Here is a tiny trained network, its code and every weight. The questions are about switching its units off for an input and a class, where a switched-off unit gives its printed mean instead of its output.

import numpy as np


def w(rows, s, z=0):
    codes = np.array(rows[::2]) - 128.0
    scale = np.full(codes.shape[1], s)
    scale[-1] = z or s
    return codes * scale


def f(y):
    return np.maximum(y, 0)


def log_softmax(a):
    a = a - a.max(-1, keepdims=True)
    return a - np.log(np.exp(a).sum(-1, keepdims=True))


def net(x, mask):
    res = np.array(x, float).reshape(1, 6) / 4 @ E
    y = f(res @ A[0][:, :-1].T + A[0][:, -1])
    res = res + np.where(mask, y, B[0][:, -1]) @ B[0][:, :-1]
    return log_softmax(res[-1] @ U[:, :-1].T + U[:, -1])


A, B = {}, {}
E = w([
[141,108,131,160,125,123],'x0',
[90,20,146,49,94,21],'x1',
[209,112,228,58,251,129],'x2',
[138,116,147,152,110,121],'x3',
[229,119,9,16,64,190],'x4',
[114,119,153,126,122,173],'x5',
],0.011)
A[0] = w([
[158,140,113,41,184,150,153],'neuron 0',
[97,168,81,147,91,146,178],'neuron 1',
[67,93,96,157,118,124,105],'neuron 2',
[96,68,36,82,7,140,174],'neuron 3',
[7,182,114,158,98,111,158],'neuron 4',
[192,231,67,165,68,163,252],'neuron 5',
],0.012,0.0047)
B[0] = w([
[194,85,189,194,125,108,203],'neuron 0',
[129,218,107,132,76,183,197],'neuron 1',
[160,15,93,94,99,111,178],'neuron 2',
[85,91,60,59,140,153,252],'neuron 3',
[254,47,196,169,96,144,234],'neuron 4',
[114,220,144,181,72,206,242],'neuron 5',
],0.01,0.017)
U = w([
[215,178,150,194,112,157,149],'0',
[189,56,125,95,136,111,74],'1',
[100,228,197,209,254,130,254],'2',
[45,125,220,97,208,41,191],'3',
[59,226,87,151,108,166,52],'4',
[35,137,67,71,122,144,117],'5',
],0.0099,0.0033)

Each question gives the input, the list of numbers given to net, and the class t.
The units are the neurons (one row each of A and B). Each row of codes is followed by its name. A weight is (code - 128) times the scale printed after its matrix; where a second scale follows, it is the last column's (A, B and U).
mask holds one flag per neuron, in row order. A switched-off neuron (its flag False) gives its mean, the last column of its row in B, instead of its output. The means were averaged over made-up inputs and are rounded, as every weight is.
A unit's drop is (log p(t) with every unit on - log p(t) with that unit switched off) / (log p(t) with every unit on - log p(t) with every unit switched off).
The circuit of an input: a set's keep is (log p(t) with only the set's units on - log p(t) with every unit switched off) / (log p(t) with every unit on - log p(t) with every unit switched off). Starting from all 6 units, units are removed one at a time, each time the one whose removal leaves the highest keep (on an exact tie, the one counted first), for as long as the keep stays at least 0.8.
units of the circuit, in order: the units of the circuit, biggest drop first
top k neurons: the k neurons with the biggest drops, biggest first
drop of u: that unit's drop, to one decimal
input [-3,4,0,3,6,4], class 5: top 2 neurons -> neuron 4; neuron 3
input [-1,1,-4,-5,-5,6], class 1: units of the circuit, in order -> neuron 5
input [8,2,-6,-3,0,-8], class 1: units of the circuit, in order -> neuron 4; neuron 3
input [-5,1,5,7,-5,4], class 3: units of the circuit, in order -> neuron 5; neuron 4
input [1,-1,1,8,-6,5], class 2: units of the circuit, in order -> neuron 2; neuron 0
input [8,0,3,1,0,-1], class 2: units of the circuit, in order -> neuron 4; neuron 2
input [-6,1,-8,5,2,3], class 5: top 2 neurons -> neuron 3; neuron 2
input [7,1,-4,-2,0,3], class 1: top 4 neurons -> neuron 2; neuron 4; neuron 5; neuron 3
input [-7,-7,2,3,-4,2], class 2: units of the circuit, in order -> neuron 2; neuron 4
input [5,-2,-7,-8,8,-2], class 4: top 2 neurons -> neuron 5; neuron 1
input [-3,7,0,-6,2,-2], class 5: top 3 neurons -> neuron 4; neuron 3; neuron 2
input [-1,2,6,4,-8,-7], class 3: top 2 neurons -> neuron 5; neuron 1
input [-5,0,7,0,-1,2], class 2: top 2 neurons -> neuron 4; neuron 3
input [5,-3,8,-5,-2,2], class 2: units of the circuit, in order -> neuron 4
input [-8,2,-8,-7,-3,3], class 1: top 3 neurons -> neuron 4; neuron 2; neuron 3
input [7,2,-6,1,-7,-4], class 1: top 2 neurons -> neuron 2; neuron 5
input [6,8,-1,2,4,0], class 5: drop of neuron 4 -> 0.4
input [-7,4,-4,5,-4,-1], class 1: drop of neuron 5 -> 0.1
input [4,2,5,0,-2,7], class 3: drop of neuron 4 -> 0.3
input [1,2,-7,1,4,1], class 5: drop of neuron 5 -> 0.0
input [2,6,-2,2,-7,4], class 1: top neuron -> neuron 4
input [-8,8,-2,-4,8,7], class 5: top 2 neurons -> neuron 3; neuron 4
